Below is a small trained network, with its code and all its weights. Each question gives an input and a class and asks what happens when units are switched off, that is, made to give their printed mean instead of their output.

import numpy as np


def w(rows, s, z=0):
    codes = np.array(rows[::2]) - 128.0
    scale = np.full(codes.shape[1], s)
    scale[-1] = z or s
    return codes * scale


def f(y):
    return np.maximum(y, 0)


def log_softmax(a):
    a = a - a.max(-1, keepdims=True)
    return a - np.log(np.exp(a).sum(-1, keepdims=True))


def net(x, mask):
    res = np.array(x, float).reshape(1, 5) / 4 @ E
    y = f(res @ A[0][:, :-1].T + A[0][:, -1])
    res = res + np.where(mask, y, B[0][:, -1]) @ B[0][:, :-1]
    return log_softmax(res[-1] @ U[:, :-1].T + U[:, -1])


A, B = {}, {}
E = w([
[116,11,127,246],'x0',
[56,83,31,70],'x1',
[128,127,128,129],'x2',
[210,63,130,52],'x3',
[147,132,101,144],'x4',
],0.012)
A[0] = w([
[25,126,40,105,60],'n0',
[126,255,105,79,145],'n1',
[30,202,124,198,58],'n2',
[179,185,155,183,140],'n3',
[157,213,110,66,137],'n4',
[223,80,132,77,19],'n5',
[62,173,130,169,3],'n6',
[92,174,99,139,94],'n7',
[94,117,84,77,73],'n8',
[103,74,126,167,136],'n9',
[87,97,67,89,45],'n10',
[81,162,125,159,41],'n11',
[175,92,128,93,19],'n12',
[91,187,154,103,95],'n13',
[48,191,126,185,65],'n14',
[66,58,66,67,94],'n15',
[111,30,144,165,120],'n16',
[93,96,113,122,76],'n17',
[212,113,190,124,101],'n18',
[107,48,155,180,122],'n19',
[148,79,160,91,44],'n20',
[110,213,135,63,74],'n21',
[187,163,208,161,76],'n22',
[185,196,100,65,74],'n23',
[116,143,135,113,85],'n24',
[215,164,243,166,43],'n25',
[222,52,126,54,27],'n26',
[130,179,111,17,127],'n27',
[82,111,42,89,55],'n28',
],0.012,0.0033)
B[0] = w([
[108,181,75,157,213],'n0',
[185,107,165,171,248],'n1',
[183,82,76,29,223],'n2',
[60,174,109,102,206],'n3',
[179,77,149,222,227],'n4',
[109,95,82,53,192],'n5',
[139,84,94,47,179],'n6',
[131,86,166,109,169],'n7',
[118,162,114,136,175],'n8',
[226,115,196,222,188],'n9',
[47,198,121,137,181],'n10',
[120,93,112,78,166],'n11',
[104,48,61,77,160],'n12',
[134,112,151,142,182],'n13',
[139,42,40,2,206],'n14',
[59,201,92,167,209],'n15',
[220,112,203,178,208],'n16',
[132,148,136,138,156],'n17',
[111,171,113,106,200],'n18',
[223,128,152,199,208],'n19',
[158,102,103,86,158],'n20',
[163,119,199,165,217],'n21',
[38,237,91,134,215],'n22',
[167,94,188,172,215],'n23',
[139,127,129,139,142],'n24',
[36,191,97,153,244],'n25',
[84,59,108,23,208],'n26',
[173,102,169,181,232],'n27',
[53,218,146,128,192],'n28',
],0.0086,0.014)
U = w([
[234,102,158,255,126],'0',
[77,253,104,175,3],'1',
[170,49,98,31,242],'2',
],0.0097,0.0012)

Each question gives the input, the list of numbers given to net, and the class t.
The units are the neurons (one row each of A and B). Each row of codes is followed by its name. A weight is (code - 128) times the scale printed after its matrix; where a second scale follows, it is the last column's (A, B and U).
mask holds one flag per neuron, in row order. A switched-off neuron (its flag False) gives its mean, the last column of its row in B, instead of its output. The means were averaged over made-up inputs and are rounded, as every weight is.
A unit's drop is (log p(t) with every unit on - log p(t) with that unit switched off) / (log p(t) with every unit on - log p(t) with every unit switched off).
The circuit of an input: a set's keep is (log p(t) with only the set's units on - log p(t) with every unit switched off) / (log p(t) with every unit on - log p(t) with every unit switched off). Starting from the 12 units with the biggest drops (on a tie, the unit counted first), units are removed one at a time, each time the one whose removal leaves the highest keep (on an exact tie, the one counted first), for as long as the keep stays at least 0.8.
units of the circuit, in order: the units of the circuit, biggest drop first
top k neurons: the k neurons with the biggest drops, biggest first
drop when u is switched off: that unit's drop, to one decimal
input [-2,6,-4,-8,4], class 2: units of the circuit, in order -> (n14)
input [6,-5,8,-7,7], class 2: units of the circuit, in order -> (n14; n2)
input [-2,-7,-4,8,-6], class 2: top 4 neurons -> (n26; n5; n12; n15)
input [-8,7,-3,7,2], class 0: top 2 neurons -> (n27; n4)
input [-7,-4,7,7,5], class 0: top 4 neurons -> (n4; n23; n27; n14)
input [-6,-8,-4,4,-3], class 1: top 2 neurons -> (n25; n22)
input [-5,1,2,-6,5], class 2: top 2 neurons -> (n14; n2)
input [6,-1,-6,-8,-3], class 2: top 2 neurons -> (n14; n2)
input [1,-1,-6,-2,0], class 2: drop when n4 is switched off -> 0.2
input [-5,-2,-8,4,-7], class 0: drop when n16 is switched off -> 0.0
input [3,1,-1,-4,-6], class 2: drop when n27 is switched off -> 0.1
input [-2,2,-6,-2,-5], class 0: drop when n5 is switched off -> 0.3
